(in the rows, 128 means zero)
Known rows:
lokudral: [159 103 105 115  57  80 154  76 135 146 148 160 164 133 122 113 113 143
 118  97 136 108 122 153  89 129 101  91 120 135 114 202 117 147 148]
pagokis: [177 124 156 156  96 174 117  85 108 121 119 112 125 150 206 118  75 146
 160 139  83  80 163 126  82 166 125  97 134  71  87  95 143 151 115]
tustu: [112 118 128 149 118  91 123 109 127 153 145 111 127  59 142 106  86 198
 124 166  83 163 213 122  92 152 172 100 125  88 130 117 139 114  83]
kaplagu: [157 104  78 156  95 138 154 156 102  85 112 103 182 172 124 112 117 147
 117 180 149 171 128 120 150 118  96  74 108 150 115 144 135 143 123]
potigra: [146 106 139 152 103 167 116  83  85  76 120 124 147 166 170 138  97 116
 141 125 105  63 145 127 112 150 102 106 111  79 137 115 108 150 152]
kedru: [102  90 160 161 101 135 128  56  63  67 118 144 184 197 155 134 103 129
 184 121 152  75 161  93 108 160 152 150  97  61 108 117 130 168 136]
nabir: [125 154 140 107  90 199 114 135 119 120  80 162 138  91 101 117 145  89
 144  96 125 142 121 146 188 127 140 134 114 142 129 175 107  99 135]
flerigrun: [104 116 107 142 120 109 120  96 149 106  97 144 148  65  80 134 125 143
 126 156  75 154 213 156 146 116 149 113  80 134 166 123  79 108 168]
plolodir: [159 105 110 111  57  76 154  81 133 143 152 159 161 134 120 114 114 143
 111 101 137 106 115 150  94 133  97  95 119 130 119 203 113 142 157]
pletrel: [ 84 142 106 152 155 103 103  99 151 107 145 138 117 131 142 133 133 123
 161 131 139 159 105 132 127 109  63 112 161 113 104 143 103 185 125]
puzures: [ 85 144 106 150 154 101 103  99 150 106 146 138 116 132 142 134 132 123
 158 132 140 158 103 133 129 109  61 112 161 110 106 142 101 184 128]
drolak: [144 161 160 111  86 192 116 144 112 169 122 126 114  83 157  90 108 137
 149 105 135 155 128 120 131 160 158 119 157 106  92 163 168 109  62]
brizinos: [153 182 146  91  85 216 105 146 125 174 109 111 116  90 148  93  95 120
 160  99 152 167 145 123  99 164 128 122 132 122  98 164 157 135  96]
medin: [121 156 135 102  90 198 111 141 110 123  88 159 136  93 107 120 139  93
 136  98 127 143 115 137 184 132 134 134 111 134 130 181 106 103 133]
difin: [102 125 128 121 125  84 131 135 124 116 154  97 149  71  74 116  91 165
 111 171 111 144 181 129 122 173 115 135 106  84 190 117 105 113 188]
zenu: [120 150 139 103  91 194 112 142  94 128 119 132 136 101 120 112 126 103
 138  89 163 144 120 121 146 145 130 129 129 122 141 184 131 118 103]
pusker: [ 85 143 110 150 154  97 103 102 148 106 147 134 114 135 141 132 130 125
 158 134 144 159  99 128 127 113  61 115 162 104 105 142 102 184 129]

Facts:
badal: η 805
bifor: η 805; χ kedru
bisabar: η 805; χ trekla
bisko: η 735; χ bifor
boni: η 421; χ gruzul
bosetres: η 33; χ klata
bredra: η 805; χ drarim
brenodrik: η 805
breskem: η 86; χ sugre
bridum: η 735
brifupar: η 421
brikur: η 735; χ tratras
brimini: η 33; χ poplen
bristoze: η 805; χ nusok
brizinos: η 805; χ vuplar
bruril: η 735; χ plobre
budezum: η 634; χ rogorek
buzen: η 421
dibra: η 805; χ klobri
difin: η 33
diston: η 634; χ bisabar
dokluflo: η 805; χ kikledrel
domodi: η 33; χ ploplu
dosol: η 805; χ potigra
drarim: η 33; χ klorus
dresur: η 86; χ stebis
dretal: η 33
drolak: η 805; χ tustu
drotro: η 86; χ skeklik
drubus: η 634; χ ketru
drusti: η 421; χ nudrir
duger: η 735; χ kibrotras
fevotrok: η 735; χ drotro
flanen: η 86
flegul: η 805; χ plaflopu
flepun: η 421
flerigrun: η 33; χ nabir
flibran: η 33; χ skozas
fludan: η 86; χ drubus
fodul: η 421; χ folepel
folepel: η 421; χ klotil
forer: η 735; χ klistodel
fupes: η 421; χ buzen
gifegim: η 805; χ nulu
giskor: η 33; χ flibran
grarek: η 805; χ forer
gribror: η 805; χ domodi
griplo: η 33; χ tazu
groto: η 634; χ stezan
gruzul: η 33; χ difin
kadri: η 421
kager: η 86; χ radror
kaplagu: η 421; χ flegul
kapo: η 805; χ fludan
kedru: η 735; χ luri
ketru: η 634
kibrotras: η 634; χ nere
kikledrel: η 735; χ kaplagu
klabrol: η 735
klamos: η 421; χ ririr
klata: η 805
klisten: η 735; χ dretal
klistodel: η 86; χ perel
klobri: η 421; χ tunar
klorus: η 805; χ budezum
klotil: η 33; χ pliple
kuder: η 33; χ diston
kugratris: η 86; χ flepun
lobom: η 805; χ bredra
loflovor: η 86; χ groto
lokudral: η 634; χ badal
luri: η 634; χ tropun
mabres: η 634; χ drusti
madrol: η 421; χ bisko
medin: η 805; χ zodo
miplir: η 634; χ plibruk
mutal: η 86; χ zegrem
nabir: η 805; χ medin
namu: η 805; χ griplo
nere: η 86; χ stozu
nudrir: η 421; χ grarek
nulu: η 86; χ plolodir
numi: η 33; χ zuski
nusok: η 33; χ brizinos
padoflen: η 421; χ skanum
pagokis: η 735; χ drolak
perel: η 634; χ gifegim
peve: η 735; χ brifupar
pipli: η 33; χ brenodrik
plaflopu: η 86; χ dosol
plegrotir: η 421; χ loflovor
pleskadrum: η 33
pletrel: η 86; χ stiskostum
plibruk: η 634; χ flerigrun
pligris: η 805
pliple: η 33; χ zoflevak
plobre: η 735; χ mutal
plolodir: η 634; χ pipli
ploplu: η 86
pludrar: η 86; χ dresur
pobam: η 86; χ boni
poplen: η 421; χ kugratris
potigra: η 735; χ kapo
pusker: η 86
puzol: η 33; χ dibra
puzures: η 86; χ teflel
radror: η 33; χ miplir
ririr: η 735; χ kadri
rogorek: η 421; χ trobrul
skanum: η 805; χ puzures
skeklik: η 86; χ steror
skozas: η 86; χ gribror
skuvin: η 33; χ pusker
stebis: η 86; χ zutris
steror: η 805; χ stiflola
stezan: η 421; χ bristoze
stiflola: η 805; χ peve
stigra: η 421; χ giskor
stiskostum: η 86; χ flanen
stozu: η 634; χ madrol
stusu: η 634; χ stigra
sugre: η 634; χ pligris
tazu: η 634; χ fevotrok
teflel: η 735; χ pludrar
trapote: η 634
tratras: η 634; χ kuder
trekla: η 805; χ brimini
tretur: η 421; χ dokluflo
trobrul: η 735; χ namu
tropun: η 634; χ tudril
tudril: η 735; χ fupes
tunar: η 86; χ pobam
tustu: η 33; χ duger
vemun: η 421
vuplar: η 735; χ pagokis
zamo: η 33; χ fodul
zegrem: η 735
zenu: η 805
zodo: η 86; χ stusu
zoflevak: η 735; χ puzol
zufi: η 86
zuski: η 735; χ klamos
zutris: η 33; χ klabrol

Rows:
No name comes twice in this set of rows, the named rows included.
[115  89 165 169 100 132 132  61  66  76 125 145 171 183 171 129 102 142
 174 128 129  71 155  98 116 159 158 135 118  56 101 112 139 152 115] => bisko
[119 151 141  99  93 190 112 146  92 128 123 129 133 102 115 111 125 105
 131  93 164 143 111 121 153 149 126 132 128 115 145 185 126 112 113] => brenodrik
[186 143 105  87  49 109 141  78 167 184 128 133 157 138 131 100  78 139
 154 100 153 140 156 149  24 148  82 100  94 145  81 186 133 183 172] => groto
[173  93 120 122  62  74 152  71 137 123 175 125 145 142 112 113 120 137
 106  84 177 101 123 155  72 124  92  68 142 135 159 202 124 142 136] => tazu
[107 179 105 126 148 131  90  98 181 143 125 110 113 140 149 120  99 119
 198 133 160 190 140 129  63 130  47 121 134 122  71 128 118 222 149] => loflovor
[127 147 104 119 116 128 106 111 151 163 125  87 131  72 129 108  66 169
 141 159 111 183 236 129  44 156 126 105  84 115 137 117 124 151 137] => nusok
[160 105 111 109  59  72 156  83 131 143 153 156 160 136 118 113 112 145
 110 103 138 105 111 148  94 135  96  96 121 125 121 202 113 142 160] => ketru
[168 119 107 140  97 119 171 183 113  85 128  85 186 166  93  99 108 154
 119 200 149 158 105 124 172 156  78 103 126 125 124 120 144 129 175] => boni
[ 91 152 125 139 155  89 115 120 157 105 155 127 117 125 119 126 127 126
 157 148 136 147  84 134 146 134  47 131 173  93 114 127 104 172 169] => tunar
[106 115 110 145 121 110 121  94 152 104  94 146 148  64  77 134 126 140
 129 156  74 153 214 160 146 113 151 114  80 137 165 120  79 108 169] => radror
[ 84 148  99 146 155 103 101 105 152 106 122 161 117 127 139 142 139 117
 150 143 109 157  90 138 157 102  61 119 141 113  96 145  76 172 153] => zodo
[ 75 119  74 117 126 100 101 132  80 133 144 125 144  82 136 135  80 165
  73 166  87 161 169 102 105 148 110 118  58  82 172 163  71 126 148] => flibran
[146  90 138 133  53  46 172  65 123 156 159 176 169 134 138 100 116 178
 135 108 133 109 120 128 102 141 157 107 146 104  75 193 151 132 100] => stozu
[ 98 157 108  80  96 190  94 170  51 147 128 144 133 106 154 120 103 113
  90 105 139 147  79  93 151 159 103 137  93  91 136 215 100 117 116] => gribror

Now the same elements, written a new way:
Known rows:
tropun: [173 129 131 136  86 111 180 135 109 134  94 179 148 151 110 143  72 120
 170 127 158 158 139  98 137 198  95]
dokluflo: [170 115  99 141 125 114 120 143 126 109  97 190 159 105 107 113 150 135
 174  95 137 141 100 104 131 141  92]
radror: [156 137 100 149 122 126 109 120 160 197 194 130 131 233 120 131 100  74
 126 127 142 111 160 116 124 160 105]
teflel: [138 113 109 126 154 142 131 139 132 150 128 143 142 131  93  98 111 115
 123 165 123 120 117 168 145 129  91]
brenodrik: [185 124 112 150 125  86 143 155 124 123 116 182 166  22  97  74 153 110
 133 206 196 121 114  83 115 145 121]
skanum: [172 112 100 143 127 110 116 139 128 115  97 189 159 102 114 111 148 133
 170 105 139 138 102  98 126 142  95]
klotil: [128  96 119 114 114 135 134 149 143 127 144 147 110 196 182 146  92 111
 148  93 115 145 110 149 153 165 148]
drolak: [166  97  87 144 136 108  95 145 137 113 103 194 166 110 113 107 161 138
 154 107 134 132  90  79 125 129  92]
kapo: [176 109  95 144 128 104 117 138 128 119 100 192 170  99 114 105 147 130
 155 127 157 133 105  83 123 145  91]
badal: [173  89  88 141 129 105 108 140 126 128  89 192 172 124 127 106 139 151
 144 152 149 137  91  64 125 159  75]
ketru: [154 100 107 137 113  97 135 141 135 141 119 171 160 134 116 107 111 117
 116 182 158 127 109  46 129 166 109]
difin: [152  76 110 139 122 112 116 135 153 165 165 145 141 192 176 106  85 102
  91 209 174 109 131  70 132 172 126]
fodul: [131  99 105 132 121 130 140 172 130  81 119 138 153 145 117 137 132 151
 159  60  99 151 107 150 130 169  96]
domodi: [121  51 142 103 118 133 150 160 134  84 119 171 113 157 219 136  83 133
 135 123 124 152  80 135 170 169 179]
zoflevak: [136 109 105 122 152 145 125 143 130 147 123 145 137 142 100 109 107 128
 127 144 109 127 110 170 148 133  87]
bredra: [210  75 129 163 133 122 115  95 133  76  87 228 194 126 130 127 121 125
 187  63 163 120 153  55 136 125  90]
bruril: [142 134 118 125 150 141 140 139 133 137 139 143 131 100  68 102 121  95
 141 132 119 118 126 193 146 114 112]

Rows:
No name comes twice in this set of rows, the named rows included.
[143  86  98 145 129 121 129 166 137 101 130 139 170 149 116 123 127 145
 135 105 124 131 118 107 120 171  82] => poplen
[151  86 117 137 126 123 115 129 155 157 166 145 140 198 167 117  91  96
 109 162 154 114 142  91 135 163 129] => gruzul
[151 121 107 140 120 123 115 128 155 177 178 133 128 222 136 127  96  84
 127 125 140 119 147 119 134 162 120] => flerigrun
[142 102 103 126 153 132 133 147 130 160 129 141 146 114 104  82 107 126
  96 220 144 115 116 138 139 139  85] => klabrol
[171 108 119 146  94 116 189 171 104 120 104 134 167 135 123 117  80 153
 145 163 168 150 148 127 112 224  65] => buzen
[159 128 124 127 128 148 163 138 109 160 104 141 138 146  96 113  75 126
 144 169 139 138 137 179 147 166  70] => kedru
[151 123 137 132 113 114 157 149 146 137 177 139 118 118 151 103 106  68
 122 169 169 118 141 139 139 154 179] => pipli
[180  94 102 145 128 114 108 132 127 112  91 198 170 120 125 118 140 140
 166 101 137 136 113  80 131 140  83] => namu
[120  69  83 141 155 117  88 169 162  87 155 137 171 134 112 113 173 135
 113  84  96 112  92  93 120 124 101] => stezan
[211  80 135 163 132 130 115  93 136  69  88 234 189 134 125 141 126 118
 206  17 151 122 162  76 139 113  95] => lobom

The same elements again, as new rows of numbers:
Known rows:
fodul: [129 142 163 131 142 113 123 130 120 131 108  98  82 129 129 123 133 128
 123 151  84 160 143 111 111  90 108 139 144 127 144 137 154]
rogorek: [140 106 167 141 156 118 141 100 147 135 108 104 102 142 104 157 123 111
 123 117  83 155 138 114 111  87  88 167 141 114 137 124 167]
plobre: [125  68 111 125 146 117 131 104 113 127 135 139 100 179 144 127 126 102
 130 151 138 156  99 123 132 193 154 133 141 124 131 127  98]
dosol: [124 135 162 136 129 137 130 143  48 124 153 116 159 122 137 143 125 179
 136  75 116 115 132 148 166  92 121  52 196 110 116 133 120]
medin: [111  96 106 118 169 145 134 165  91 129 142 103 133 102 137 167 132 148
 136  96 148  64 160 106 133 146 116  82 136 118 121 149 112]
tazu: [147  77 130 125 120 118 109 139 170 137 123 138 185 159 115 180 107  52
 116  87 162 129 149 145 104  74 107 169 132 104  80 137 160]
griplo: [147 157 147 137 150 139 148  71 165 128 142 146 147 115 108 151 127  97
 143  68 137 162 128 138 108 146 104 199  79 141 136 152 165]
pobam: [136 170 136 147 115 106 144 141 137 135  91 120 132 105 104 103 156 175
 151 168 158 125 150 125 125 153 171 142 103 131 127 127 128]
buzen: [138  87 128 129 125 147 143 121 170 123 119 105  92 127 133  98 126 141
 116 141  45 135 119 146 118  56  93 122 130 126 157 106 121]
pludrar: [128 172 134 146 110 120 148 123 142 139  93 133 145 106  95 124 140 170
 139 154 139 103 133 118 154 158 165 130 123 132 124 113 131]
drusti: [118 161 152 129 128 114 119 132 121 126 108 104  72 129 126 137 127 123
 119 144  74 143 128 106 128 114 101 131 145 125 138 126 159]
difin: [144 144 107 125 118 166 145 100 180 112 149 144 132  92 145  83 133 127
 143  95 101 148 107 169 112 117 115 155  72 157 158 135 115]
diston: [129 124 124 114  97 121  89 170 137 131 123 139 165 145 141 152 108  72
 115 117 149 122 144 142 121  78 129 130 148 120  86 143 144]
klotil: [136 200 142 126 134 129 123 117 131 119 140 134 115 101 144 103 146 122
 151 112 144 178 139 140  95 147 132 172  76 156 145 172 148]
pligris: [130  68  93 128 127 149 140 154 117 110 159 111 136 110 139 113 135 166
 130  93 120  93 122 155 122  98  93  79 124 108 131 103  93]
bredra: [122 113 131 130 145 121 126 149  77 122 152 109 134 124 122 154 134 152
 130  94 153 104 145 121 124 126  99  99 138 104 115 126 132]
vemun: [137  91 129 131 128 144 141 121 164 122 115 104  93 122 133 101 125 136
 120 138  49 138 117 141 117  58  94 126 135 126 157 108 121]

Rows:
No name comes twice in this set of rows, the named rows included.
[123  65 120 116 144 122 126 103 120 141 149 146  81 209 132 115 131 118
 114 170 133 145 115 130 131 192 156 123 128 120 129 130 105] => tudril
[129  76 134 130 139 125 137  95  97 130 136 143 117 183 148 124 120 115
 135 132 117 163  90 140 156 171 165 111 175 126 131 131  94] => kikledrel
[113 117 141 112 138 131 112 152  82 143 177 123 102 169 110 126 141 183
  92 146 146  86 172 124 124 122 105  74 123 105 118 125 137] => bifor
[111 211 112 142  83 107 136 141 135 130  91 136 109 102  98 129 145 161
 142 156 136  89 115 114 162 205 155 123 103 127 115 103 142] => nulu
[100 163 108 125 113 110 108 173  63 109 150 111  95 115 134 154 140 149
 133 101 146  92 123 116 138 177  96  80 125 104 106 119 139] => grarek
[141 112  95 145 102 149 167 123 192 131  99 134 154  92 105  91 140 179
 142 147 110  87 116 150 147 125 154 121 102 133 140  89  94] => ploplu
[122 137 174 116 138 126 112 117 129 150 133 116  68 172 107 111 127 152
  79 193  76 137 160 106 118  74 103 123 134 127 148 121 161] => madrol
[140  84 127 132 128 145 144 117 171 121 116 104  98 123 132 102 125 137
 121 132  48 139 116 145 116  55  91 128 131 125 157 104 120] => brifupar
[ 97 171 105 124 107 107 107 176  63 108 149 112  87 115 135 154 141 146
 132 101 145  89 119 114 139 187  94  78 123 104 106 117 139] => gifegim
[142 145 106 124 118 169 145  96 185 114 150 146 135  92 144  88 130 129
 142  93  98 144 103 167 115 116 113 153  75 156 159 133 115] => dretal
[124 133 159 135 129 135 129 144  49 124 152 117 156 123 136 143 125 177
 135  77 119 115 133 146 163  93 121  55 192 110 116 132 121] => flegul
[143 132 140 157 128 117 163 100 167 145  92 134 161 118  71 146 138 152
 142 129 148 109 137 122 139 152 146 164 109 119 119 106 144] => drotro
[113 173 147 128 119 110 113 137 118 122 106 105  60 128 128 138 129 122
 121 145  73 139 121 105 130 126  99 128 140 123 135 123 163] => nudrir
[127 110 137  98  99 128  83 164 148 153 146 149 143 190 123 134 115  98
  83 152 147 107 172 147 115  72 129 121 124 115  86 143 154] => luri

